Below is a small trained network, with its code and all its weights. Each question gives an input and a target symbol and asks what happens when units are switched off, that is, made to give their printed mean instead of their output.

import numpy as np


def w(rows, s, z=0):
    codes = np.array(rows[::2]) - 128.0
    scale = np.full(codes.shape[1], s)
    scale[-1] = z or s
    return codes * scale


def norm(h):
    return h / np.sqrt((h * h).mean(-1, keepdims=True) + 1e-5)


def f(y):
    return np.maximum(y, 0)


def softmax(a):
    e = np.exp(a - a.max(-1, keepdims=True))
    return e / e.sum(-1, keepdims=True)


def log_softmax(a):
    a = a - a.max(-1, keepdims=True)
    return a - np.log(np.exp(a).sum(-1, keepdims=True))


def net(x, mask):
    ids = ['ΓΘαημπσ'.index(c) for c in x.split()]
    T = len(ids)
    res = E[ids] + P[:T]
    r = norm(res)
    for j in range(2):
        rows = slice(4 * j, 4 * j + 4)
        q, k, v = (r @ M[0][rows].T for M in (Q, K, V))
        z = softmax(np.where(np.tri(T) > 0, q @ k.T / 4**0.5, -1e9)) @ v
        o = O[0][rows]
        res = res + np.where(mask[j], z, o[:, -1]) @ o[:, :-1]
    y = f(norm(res) @ A[0][:, :-1].T + A[0][:, -1])
    res = res + np.where(mask[2:18], y, B[0][:, -1]) @ B[0][:, :-1]
    return log_softmax(norm(res)[-1] @ U[:, :-1].T + U[:, -1])


Q, K, V, O, A, B = {}, {}, {}, {}, {}, {}
E = w([
[176,255,83,143],'Γ',
[90,250,177,121],'Θ',
[84,250,180,123],'α',
[125,159,4,121],'η',
[218,78,185,120],'μ',
[51,137,171,76],'π',
[127,21,146,103],'σ',
],0.0035)
P = w([
[88,111,151,253],'0',
[97,131,139,184],'1',
[102,110,155,172],'2',
[108,118,154,156],'3',
[119,149,119,138],'4',
[122,143,123,127],'5',
[122,143,124,113],'6',
[129,140,120,98],'7',
[132,140,127,84],'8',
[134,140,127,70],'9',
[141,148,123,49],'10',
[149,147,123,36],'11',
[155,143,126,26],'12',
],0.0044)
Q[0] = w([
[152,118,172,139],'h1',
[122,119,150,146],'h1',
[88,104,211,201],'h1',
[192,138,128,103],'h1',
[118,97,97,101],'h2',
[63,120,146,235],'h2',
[114,149,50,138],'h2',
[104,78,254,163],'h2',
],0.014)
K[0] = w([
[85,136,113,155],'h1',
[103,125,118,186],'h1',
[96,118,118,230],'h1',
[107,138,108,50],'h1',
[170,151,161,90],'h2',
[103,82,160,239],'h2',
[138,83,144,41],'h2',
[111,156,132,253],'h2',
],0.012)
V[0] = w([
[64,87,123,81],'h1',
[63,135,91,102],'h1',
[127,200,108,157],'h1',
[95,216,133,80],'h1',
[91,37,22,135],'h2',
[125,192,67,158],'h2',
[3,161,126,98],'h2',
[81,104,224,84],'h2',
],0.0065)
O[0] = w([
[117,147,49,219,96],'h1',
[85,115,81,146,178],'h1',
[86,90,135,77,236],'h1',
[29,74,140,151,226],'h1',
[104,215,2,138,145],'h2',
[112,65,107,74,251],'h2',
[85,51,96,181,225],'h2',
[139,133,164,225,41],'h2',
],0.0064,0.0029)
A[0] = w([
[40,73,184,34,167],'n1',
[155,20,177,106,78],'n2',
[188,4,110,88,131],'n3',
[157,198,119,162,51],'n4',
[104,50,125,214,111],'n5',
[187,3,147,106,85],'n6',
[178,161,108,44,116],'n7',
[202,140,181,33,163],'n8',
[110,113,115,99,69],'n9',
[203,53,92,119,89],'n10',
[204,159,203,190,166],'n11',
[89,81,66,214,4],'n12',
[204,116,14,177,163],'n13',
[168,140,190,77,127],'n14',
[117,142,69,148,72],'n15',
[129,87,64,88,30],'n16',
],0.005,0.0025)
B[0] = w([
[104,241,105,168,255],'n1',
[82,191,165,138,166],'n2',
[68,224,115,158,176],'n3',
[111,148,118,177,138],'n4',
[146,25,87,128,156],'n5',
[67,201,153,158,161],'n6',
[194,45,139,131,156],'n7',
[219,78,131,134,162],'n8',
[135,126,98,120,145],'n9',
[90,207,90,157,137],'n10',
[92,63,31,99,141],'n11',
[223,56,120,133,143],'n12',
[114,184,253,172,161],'n13',
[193,85,133,110,147],'n14',
[147,105,160,109,145],'n15',
[124,127,79,97,154],'n16',
],0.005,0.0062)
U = w([
[109,158,219,49,67],'Γ',
[75,114,198,155,71],'Θ',
[90,109,177,145,67],'α',
[96,131,2,45,141],'η',
[223,106,173,92,254],'μ',
[134,30,100,202,185],'π',
[183,235,96,242,103],'σ',
],0.0066,0.0032)

Each question gives the input, a string of symbols that net reads in full, and the target symbol t.
The units are the heads (4 rows each of Q, K, V and O) and the neurons (one row each of A and B). Each row of codes is followed by its name. A weight is (code - 128) times the scale printed after its matrix; where a second scale follows, it is the last column's (O, A, B and U).
mask holds one flag per unit, heads first, then neurons. A switched-off unit (its flag False) gives its mean, the last column of its rows in O or B, instead of its output. The means were averaged over made-up inputs and are rounded, as every weight is.
A unit's drop is (log p(t) with every unit on - log p(t) with that unit switched off) / (log p(t) with every unit on - log p(t) with every unit switched off).
The circuit of an input: a set's keep is (log p(t) with only the set's units on - log p(t) with every unit switched off) / (log p(t) with every unit on - log p(t) with every unit switched off). Starting from the 12 units with the biggest drops (on a tie, the unit counted first), units are removed one at a time, each time the one whose removal leaves the highest keep (on an exact tie, the one counted first), for as long as the keep stays at least 0.8.
circuit, biggest first: the units of the circuit, biggest drop first
top k neurons: the k neurons with the biggest drops, biggest first
heads that matter: for each layer, one digit per head in row order, 1 if its drop is at least 0.15 and else 0, layers parted by /
drop of u: that unit's drop, to one decimal
input η η π, target η: circuit, biggest first : (h2)
input η η α σ π Θ σ Θ, target π: heads that matter : 11
input η Γ Γ Θ, target η: heads that matter : 01
input μ Θ η, target μ: heads that matter : 11
input σ π σ η Θ α, target σ: heads that matter : 11
input μ Θ Θ, target μ: heads that matter : 10
input Γ Θ μ, target Γ: heads that matter : 11
input η Θ η π Θ σ Γ η π μ μ η, target μ: heads that matter : 01
input π η μ σ α Θ π α π σ Θ α, target π: circuit, biggest first : (h2 h1 n5)
input π μ π η η σ, target σ: circuit, biggest first : (h1 h2)
input η η η Θ η Θ α Θ η α μ Γ Γ, target μ: heads that matter : 01
input Γ Γ η Γ Γ σ σ Γ μ η Γ σ Θ, target μ: heads that matter : 01
input μ α μ, target μ: heads that matter : 11
input σ Θ η η η σ η Γ σ η, target σ: heads that matter : 00
input Θ Θ Γ Γ Γ, target Γ: circuit, biggest first : (h2)
input π Θ η π, target π: top 2 neurons : (n5 n12)
input η η σ μ σ η π Γ, target π: drop of h2 : 0.5
input σ Θ π π σ μ Θ σ η σ σ, target σ: drop of n13 : 0.1
input η Γ π π, target η: drop of h2 : 0.9
input η α σ, target η: circuit, biggest first : (h2)
